In the rows, zero is written as 128.
Each row is followed by its group and then its class within the group.
[113 147 169  62 155 153 111 134  78 157 106 143 116 135 127 149 252 128
 154 149 193 171 157 127 143 152 124 109 117 142 121 124 147 139  84 182
 124 105  94 128 130 167 114 127 133 128 104 140 103 137 168 122 165 135
 110 113 123 106 160 135 136 127 128 117 139 130  34 130 164 134  67 140
 147 125 226  92  95 128 130 111 124 131 112 143 107  48 117 139 127 133
 134 127 135 118 133 148  63 122 160  94  91  83 105  51 157 161 107 115
  69 121 132 137 122 126 128 123 118 139  37  96  94 121 120 179 127 126
 164 159 180 121 107 118 121  63  96 131 169 209 129 118 130 145 127  95
 121 123 116 103 127 131 133 157 127 112 139 119 140 136 173 122 126  76
 123 128 137 152 116 139 162 138 241 114 138 112 138 128 116 119 148 208
 106 142 122 110 103 119 134 115 121 122 109 125 109  79 101 114 137 152
 149 130  99 123  95 117 136 122 154 125  94  95 116 101 154 135 122 131
 147 133 139 145 155 186 129 130 140 182 146 144 137 142 161 143 101 123
 139 154  90 132 126 110 121 136 126]
Z55.[13]
[122 165 157  61 144 155 117 141 102 165 137 173 123 127 129 148 248 140
 129 164 162 195 143 129 123 130 150 107 109 127 121 132 153 105 127 161
 126 105 104 128 142 120 114 120 122 120 122 146 108 132 160 140 154 133
 120 119 111  92 162 137 167 130 128 122 108 126  81 133 156 132  89 187
 137 125 157 100 106 127 135 121 129 129 121 134 121  83 114 141 124 129
 132 122 144 117 132 126 107  91 133 117 113  90 119  75 135 128 105 147
 107 118 117 150 113 143 128 123 126 107  99 114 105 123 137 162 120 140
 139 159 155 121 114 134 125  95 102 119  98 168 129 107 135 128 128 100
 144 128 108 105 102 120 135 130 124 103 125 103 143 130 152 132 105  79
 126 125 133 106 120 130 158 148 214 128 137 116 142 112 122 120 125 214
 130 137 125 131 147 125 129 111 129 119 116 133 112  64  91  90 150 151
 124 131 120 112 120 120 148 128 151 135  92  94 108 103 146 132 128 127
 129 138 157 135 144 158 124 139 137 157 115 108 130 137 166 158 100 135
 165 138  91 139 132 131 105 130 147]
Z297.[16]
[112 151 165  43 147 153 109 139  76 166 112 148 118 133 118 145 252 132
 135 153 184 171 158 129 136 143 127 113 103 139 114 119 151 135 113 171
 122 103  88 125 131 158 124 124 144 128 110 141  97 131 158 127 164 132
 117 116 130  82 160 134 130 129 127 119 130 131  33 140 159 131  73 137
 142 126 230  84  97 122 124 125 120 114 114 152 113  61 118 139 121 129
 136 126 143 130 139 154  63 127 152 102  69  85 109  49 137 154 109 113
  80 119 116 140 121 124 128 120 118 138  44  86 102 123 124 179 123 114
 173 159 173 123 112 122 120  79 111 132 161 217 124 111 138 143 133  92
 118 128 119 104 121 126 128 143 134 116 133 123 140 129 178 118 134  65
 129 128 144 149 106 141 167 132 201 105 134 115 132 123 116 123 148 196
 107 142 124 127  88 115 137 122 119 124 109 132 113  83 108 122 136 146
 149 126 102 123 102 116 148 127 163 125  96  93 112 100 151 133 133 129
 157 142 139 147 135 172 130 129 134 186 143 137 134 135 165 140  99 122
 139 152 105 131 131 113 131 129 140]
Z55.[13]
[114 139 162  12 145 154 114 141  49 164 118 133 118 131 126 147 246 122
 136 145 171 158 161 129 152 146 119 101  91 130 123 119 144 137 104 163
 116 112  85 121 133 149 116 123 145 127 111 135 102 131 142 141 166 138
 124 124 142 107 152 139 117 127 128 126 125 128  35 125 160 132  65 127
 137 125 223  99 105 118 127 121 124 130 107 155 105  67 120 135 126 141
 131 126 134 122 131 157  64 129 139 108  63  91 122  93 133 160 111 106
  74 126 115 147 124 122 127 126 111 152  48 107 101 123 121 176 126 103
 186 161 177 118 111 124 118  86 111 121 159 198 117 108 136 130 131  92
 113 128 116 107 124 126 134 147 129 112 127 128 138 128 153 116 134  89
 135 125 140 154  93 138 164 137 218 101 122 115 132 123 121 122 156 180
 109 135 122 136  88 115 134 124 122 128 109 134 114  86 108 123 136 133
 153 123 105 121 100 101 144 125 158 122 101  95 115  92 146 127 131 134
 168 144 145 148 125 184 132 134 133 182 130 128 138 142 173 150 103 119
 151 152 121 126 129 112 125 123 145]
Z55.[17]
[138 151 166  32 149 157 106 144  69 166 108 144 116 133 123 150 252 133
 148 146 192 153 165 128 145 155 128 112 105 142 114 112 150 144  91 173
 123 106  82 125 132 165 116 126 136 130 105 139  97 130 161 128 170 145
 115 111 131  91 156 135 121 107 128 126 137 126  15 126 163 138  66 130
 144 125 237  74  78 126 131 108 123 129 114 157 112  50 118 144 122 137
 131 131 132 121 131 142  43 129 157  98  65  77 110  53 139 171 109 101
  63 116 115 141 121 129 129 123 121 146  27  90 101 127 114 178 122 110
 172 162 182 121 109 117 118  57 112 131 180 224 116 118 137 144 131  91
 115 127 119 106 123 128 130 148 131 117 143 126 140 130 184 119 137  69
 132 130 144 157 107 139 167 141 228 104 133 108 134 128 118 118 160 197
  99 133 128 114  84 107 138 119 121 125 111 133 111  74 103 121 142 152
 153 124 101 121 102 117 142 130 164 122  93  97 118  95 155 131 128 132
 160 142 140 151 148 188 134 140 149 193 149 140 141 140 166 136  99 122
 136 160 102 132 130 105 132 134 148]
Z55.[13]
[130 167 150 102 152 165 114 130  99 164 135 168 124 138 130 153 252 125
 135 176 178 206 126 130 108 130 150 111 115 129 121 129 147 102 140 163
 133 105 115 126 133 114 106 120 117 128 125 151 117 132 162 121 155 130
 122 120 107 100 165 131 182 134 134  99 109 124 105 147 153 126  99 192
 144 125 167 121 117 122 126 128 132 126 122 130 126  76 136 133 136 132
 130 122 140 103 129 136 122 117 131 117 126  93 120  73 138 133 101 168
 104 122 143 146 124 149 130 122 128  91 128 123 107 125 155 163 130 151
 123 155 148 128 120 139 142  96  87 118 104 135 132 113 134 124 130 106
 163 127 107 104 110 127 138 126 123 105 121 100 138 139 142 135  98  85
 103 125 132 102 113 138 151 165 234 125 150 120 142 116 128 115 110 219
 140 138 130 126 160 128 132 113 127 115 117 112 101  53  85  81 140 158
 124 133 121 105 113 105 134 120 150 139  86  91 123  92 148 131 133 127
 120 137 149 128 163 159 129 133 126 158 110 117 126 132 162 171  95 139
 170 144  85 134 149 127  85 133 122]
Z297.[16]
[138 173 148 106 147 155 122 134 122 166 148 189 126 128 147 153 249 147
 122 172 157 212 123 128 101 123 162 108 115 124 119 135 151  90 151 157
 143 103 120 122 133  96  97 114  98 117 127 153 117 133 158 128 152 130
 116 117  99  95 165 138 194 132 136 112  91 123 121 142 140 129 112 216
 142 125 119 111 103 127 133 132 139 127 128 123 130  87 111 137 135 132
 132 122 148 112 129 116 142 119 123 124 139  98 128  78 139 125  99 180
 123 114 139 153 119 154 140 124 129  76 141 133 101 124 157 144 135 165
 104 152 141 125 121 146 149 102  88 114  64 127 133 107 134 120 129 113
 171 127 106 108  90 123 141 113 118  99 125  97 141 129 139 138  86  87
 100 121 136  78 127 123 150 171 223 137 152 118 147 106 124 114 103 224
 146 141 134 124 176 129 126 101 121 118 131 129 102  48  75  64 149 157
 111 131 136 107 133 112 141 122 143 142  87  99 110  98 133 132 127 126
 105 137 162 121 166 146 128 134 139 145  98  94 122 128 160 171  93 141
 185 138  74 131 146 131  80 129 133]
Z297.[15]
[135 176 164  75 145 161 117 131  92 172 136 180 122 139 130 154 251 120
 123 175 166 212 113 131 109 126 149 104  98 131 122 134 161  95 148 164
 128  96 104 128 136 113 101 121 108 120 124 152 116 142 165 120 155 132
 113 125  97  99 172 134 190 135 133 102  97 122 103 150 160 131  96 197
 146 122 150 112 124 122 135 126 133 127 122 137 121  76 109 129 126 134
 129 116 143 114 127 125 126 123 135 113 127  94 114  62 128 124  98 164
 108 117 137 159 126 146 135 122 120  89 101 125 100 122 152 164 124 159
 127 161 150 122 126 143 159  94 103 113  83 163 132 102 138 120 128 101
 163 122 108  96 105 121 132 119 124 104 122  91 142 131 135 142 100  80
 115 129 133  92 121 135 162 157 252 132 144 121 135 113 128 120 111 239
 142 141 128 119 152 126 131 109 127 119 115 131 104  39  83  77 141 151
 112 135 108 104 113 116 143 120 146 138  79  85 107  93 143 130 126 120
 119 149 155 134 137 151 131 134 124 152 113  96 131 132 185 190  96 143
 178 146  84 137 141 123  83 130 142]
Z297.[16]
[137 167 155  67 145 161 115 132  70 174 140 176 120 140 135 151 252 129
 127 168 170 209 124 129 115 136 145 102  90 123 129 126 159 101 149 152
 128  97  99 127 126 109 102 122 118 122 124 141 110 142 158 114 158 129
 119 126 101 105 173 132 179 132 130 106  85 121  91 149 162 128  85 187
 144 125 162 121 126 119 129 126 130 129 125 138 121  72 110 131 130 138
 130 121 140 111 117 143 134 123 135 117 121  92 126  77 139 129 100 164
  95 125 142 161 125 148 124 115 121  87 114 139  94 122 160 169 122 144
 141 164 157 118 122 144 152  92 101 106  85 149 131  98 140 120 132  95
 161 125 100  99 105 120 135 123 120  96 109 102 139 133 133 137  99  92
 108 117 129  94 111 137 164 158 252 127 148 119 135 110 130 115 112 222
 142 138 130 118 140 127 133 117 128 111 117 127 106  36  80  83 141 152
 115 128 123 101 115  99 146 122 149 129  81  86 107  85 145 127 124 127
 126 150 162 132 147 167 129 133 124 160 101  96 122 135 188 190  97 145
 183 146  84 134 135 123  89 127 129]
Z297.[16]
[136 181 157 115 157 158 122 132 137 161 141 201 126 135 134 152 252 144
 132 184 159 227 128 130 102 121 169  99 127 129 118 130 154  82 145 159
 135  99 118 132 136 104 100 118  97 121 127 157 116 133 169 126 150 139
 114 110  86 103 166 139 213 134 137 106  98 126 113 148 155 124  96 219
 143 121 124 100 105 126 133 128 133 127 128 126 126  86 111 139 130 130
 134 117 158 104 131 117 140 119 131 115 149  95 119  51 136 120  92 176
 118 113 137 156 119 150 129 137 129  74 120 129  89 126 152 161 124 171
 104 157 142 127 117 144 155  88  94 122  68 142 139 105 140 130 125 104
 174 125  90 104  91 123 138 110 126  98 135  86 145 136 144 143  81  78
 101 119 128 101 139 131 148 140 250 126 151 119 144 110 135 110 106 252
 146 138 131 118 203 131 131 106 131 114 123 122  99  39  77  60 151 163
 113 134 124  98 125 131 136 123 143 146  79  86 106 105 140 134 126 115
  94 139 158 126 169 157 128 144 134 148 100  97 121 133 167 169  92 146
 183 143  62 137 148 127  75 139 136]
Z297.[15]
[137 170 152  82 142 161 122 132  90 168 140 175 123 125 129 152 243 136
 121 162 161 202 126 134 109 125 146 110  98 125 123 128 153 107 142 153
 132  97 106 128 132 100 106 124 111 114 131 151 118 126 157 120 156 137
 110 126 104  91 161 136 181 134 130 109  96 126 106 145 150 127 102 194
 143 122 167 112 115 122 132 129 129 128 127 132 125  85 112 139 129 135
 128 117 143 118 130 124 127 115 131 122 120  97 127  72 140 122 101 164
 115 117 132 156 126 148 129 127 126  83 123 123 102 126 153 160 113 147
 126 158 153 128 117 141 149 102  87 116  95 146 134 108 131 115 128 101
 155 126 112 104  99 127 133 127 123 102 126 104 134 133 144 135 100  72
 110 122 133 103 118 135 159 157 227 132 139 114 141 113 123 120 110 219
 144 137 125 129 150 126 133 122 129 114 122 126 107  51  84  81 138 152
 118 129 130 108 129 111 140 127 159 138  84  96 107  96 145 131 128 121
 125 140 153 131 148 158 129 136 125 154 111 101 125 139 170 171 100 136
 176 138  81 152 138 127  94 128 135]
Z297.[16]
[112 146 157  57 151 153 108 139  86 143 111 132 117 136 122 139 252 138
 150 154 178 163 151 121 148 145 133 112 125 135 119 123 147 133 101 167
 138 115  94 123 135 154 123 123 137 134 109 129 105 129 160 135 161 128
 125 111 142  97 151 136 120 122 127 124 144 129  37 120 155 132  79 138
 143 128 205  86 101 131 126 118 132 128 114 147 115  66 118 135 128 134
 131 133 134 116 134 145  69 126 142 103  76  90 116  79 134 158 116 121
  85 121 110 138 119 118 127 126 121 157  52  94 102 122 126 172 127 125
 166 153 167 122 111 120 111 100 106 128 159 194 117 117 134 139 130 106
 116 127 117 107 121 129 132 135 125 116 134 126 141 134 161 124 126  85
 117 130 136 143 104 141 149 146 186 108 129 117 161 116 120 118 161 192
 107 132 126 140 130 111 130 118 127 125 111 142 109  99 108  99 137 155
 146 126 103 126 105 115 144 127 152 128 107 104 117 101 147 131 128 133
 147 139 143 150 148 176 131 130 137 194 139 142 135 136 156 132  96 128
 139 161 117 127 133 115 118 129 137]
Z55.[13]
[137 195 169 106 140 159 115 135 128 174 141 214 126 134 134 150 252 146
 130 190 165 243 127 129  88 121 168 101 116 135 116 139 163  94 151 164
 131  87 104 127 143 114 104 113  94 118 127 164 120 136 183 133 159 132
 103 119  89  66 173 139 200 135 129 105  87 116  92 158 166 148 105 207
 148 119 142  83 110 122 135 126 133 124 118 133 124  59 105 146 119 132
 134 118 148  98 130 111 138 121 153 114 133  87 113  36 140 121  99 193
 114 106 127 153 120  90 136 121 114  68 108 102  91 120 172 156 125 168
 100 169 134 130 118 144 146  91  83 120  57 180 142 103 140 122 123 105
 185 123 109  89  83 131 144 104 129 105 130  88 149 124 166 135  77  45
  95 126 134  63 128 137 157 172 208 139 158 122 145 104 121 120 102 252
 147 146 125 125 150 126 129 104 125 119 117 129  99  39  58  53 147 182
 116 140 131 110 132 131 145 120 148 145  66  98 105  99 151 134 131 122
 110 144 160 129 167 141 130 126 128 150 132  96 118 125 179 187  86 146
 180 142  55 137 158 131  83 131 148]
Z297.[15]
